Below is a small trained network, with its code and all its weights. Each question gives an input and a class and asks what happens when units are switched off, that is, made to give their printed mean instead of their output.

import numpy as np


def w(rows, s, z=0):
    codes = np.array(rows[::2]) - 128.0
    scale = np.full(codes.shape[1], s)
    scale[-1] = z or s
    return codes * scale


def norm(h):
    return h / np.sqrt((h * h).mean(-1, keepdims=True) + 1e-5)


def f(y):
    return y / 2 * (1 + np.tanh(0.7978845608 * (y + 0.044715 * y**3)))


def log_softmax(a):
    a = a - a.max(-1, keepdims=True)
    return a - np.log(np.exp(a).sum(-1, keepdims=True))


def net(x, mask):
    res = np.array(x, float).reshape(1, 4) / 4 @ E
    u = 0
    for l in range(2):
        y = f(norm(res) @ A[l][:, :-1].T + A[l][:, -1])
        res = res + np.where(mask[u : u + 11], y, B[l][:, -1]) @ B[l][:, :-1]
        u += 11
    return log_softmax(norm(res)[-1] @ U[:, :-1].T + U[:, -1])


A, B = {}, {}
E = w([
[174,123,75,27,96,183],'x0',
[165,103,133,159,255,245],'x1',
[79,122,59,46,172,91],'x2',
[250,206,33,133,195,161],'x3',
],0.003)
A[0] = w([
[103,107,72,22,87,49,62],'0.n0',
[70,194,146,148,19,51,23],'0.n1',
[108,160,183,129,47,42,3],'0.n2',
[87,24,111,3,88,183,98],'0.n3',
[82,181,151,112,41,71,60],'0.n4',
[187,47,161,33,76,147,248],'0.n5',
[58,56,245,54,63,106,64],'0.n6',
[107,152,104,92,39,147,118],'0.n7',
[105,200,202,140,119,198,198],'0.n8',
[97,63,197,229,126,86,192],'0.n9',
[156,131,63,97,159,123,161],'0.n10',
],0.0047,0.0014)
B[0] = w([
[120,132,137,216,136,253,207],'0.n0',
[169,42,176,111,119,33,213],'0.n1',
[245,97,160,94,131,53,187],'0.n2',
[3,3,77,114,61,176,220],'0.n3',
[144,47,174,130,84,92,189],'0.n4',
[50,159,147,94,129,175,211],'0.n5',
[198,189,70,75,141,155,254],'0.n6',
[77,90,117,94,200,134,164],'0.n7',
[158,44,152,119,168,151,161],'0.n8',
[109,199,153,185,241,133,227],'0.n9',
[115,134,102,75,170,91,175],'0.n10',
],0.0047,0.0028)
A[1] = w([
[197,181,31,99,135,113,53],'1.n0',
[150,76,156,125,62,2,94],'1.n1',
[97,160,196,178,180,160,118],'1.n2',
[190,223,61,84,146,128,71],'1.n3',
[125,90,150,110,90,49,44],'1.n4',
[184,162,111,179,153,102,109],'1.n5',
[116,181,121,160,105,108,4],'1.n6',
[119,178,125,143,119,118,219],'1.n7',
[165,128,140,197,156,138,104],'1.n8',
[67,97,158,145,196,94,195],'1.n9',
[172,117,192,151,141,195,79],'1.n10',
],0.0081,0.0038)
B[1] = w([
[221,208,112,128,220,182,196],'1.n0',
[230,21,251,12,120,53,253],'1.n1',
[68,196,164,204,3,63,196],'1.n2',
[253,176,124,92,190,181,212],'1.n3',
[228,138,247,68,111,127,171],'1.n4',
[12,76,115,65,109,160,195],'1.n5',
[120,144,135,192,14,162,99],'1.n6',
[129,55,135,146,152,48,171],'1.n7',
[45,147,173,100,17,171,177],'1.n8',
[225,140,84,182,87,2,226],'1.n9',
[92,253,183,136,95,231,156],'1.n10',
],0.0047,0.0042)
U = w([
[114,93,1,184,176,51,2],'0',
[74,187,143,220,58,50,127],'1',
[69,218,160,189,60,221,75],'2',
[194,46,178,42,77,50,249],'3',
[229,202,32,63,215,212,169],'4',
[64,48,58,33,82,195,197],'5',
],0.0076,0.0042)

Each question gives the input, the list of numbers given to net, and the class t.
The units are the neurons (one row each of A and B). Each row of codes is followed by its name. A weight is (code - 128) times the scale printed after its matrix; where a second scale follows, it is the last column's (A, B and U).
mask holds one flag per neuron, layer by layer. A switched-off neuron (its flag False) gives its mean, the last column of its row in B, instead of its output. The means were averaged over made-up inputs and are rounded, as every weight is.
A unit's drop is (log p(t) with every unit on - log p(t) with that unit switched off) / (log p(t) with every unit on - log p(t) with every unit switched off).
The circuit of an input: a set's keep is (log p(t) with only the set's units on - log p(t) with every unit switched off) / (log p(t) with every unit on - log p(t) with every unit switched off). Starting from the 12 units with the biggest drops (on a tie, the unit counted first), units are removed one at a time, each time the one whose removal leaves the highest keep (on an exact tie, the one counted first), for as long as the keep stays at least 0.8.
units of the circuit, in order: the units of the circuit, biggest drop first
most important unit: the unit with the biggest drop
top k neurons: the k neurons with the biggest drops, biggest first
top k neurons in layer l: the k neurons of layer l with the biggest drops, biggest first
drop when u is switched off: that unit's drop, to one decimal
input [8,-4,-4,2], class 5: most important unit	0.n6
input [1,2,5,-8], class 5: units of the circuit, in order	[0.n3 1.n1]
input [0,3,6,-2], class 0: units of the circuit, in order	[1.n1 1.n9]
input [0,0,7,-8], class 5: units of the circuit, in order	[0.n6 0.n0 1.n1]
input [-7,1,-4,8], class 2: units of the circuit, in order	[1.n8 1.n5]
input [-6,0,-7,4], class 2: top 4 neurons in layer 1	[1.n10 1.n8 1.n1 1.n5]
input [5,-1,-4,-6], class 5: top 2 neurons	[0.n6 0.n5]
input [1,8,5,0], class 0: units of the circuit, in order	[0.n6 1.n3 1.n1 1.n9]
input [-8,7,-8,3], class 2: top 2 neurons in layer 1	[1.n10 1.n8]
input [-1,7,3,-7], class 1: top 2 neurons	[1.n2 1.n9]
input [5,-5,-7,5], class 4: top 2 neurons in layer 0	[0.n3 0.n1]
input [-6,1,8,1], class 0: top 2 neurons	[0.n6 1.n1]
input [-4,7,2,1], class 1: top 2 neurons in layer 0	[0.n6 0.n0]
input [1,4,6,-5], class 5: units of the circuit, in order	[0.n3]
input [-8,6,8,0], class 1: top 2 neurons	[1.n2 0.n6]
input [-4,0,-6,-1], class 1: top 2 neurons in layer 0	[0.n9 0.n0]
input [1,1,-8,4], class 2: drop when 0.n6 is switched off	0.3
input [6,7,-5,-2], class 2: drop when 1.n10 is switched off	0.2
input [-7,3,1,4], class 1: drop when 0.n6 is switched off	0.3
input [-6,5,-4,-2], class 1: units of the circuit, in order	[1.n2]
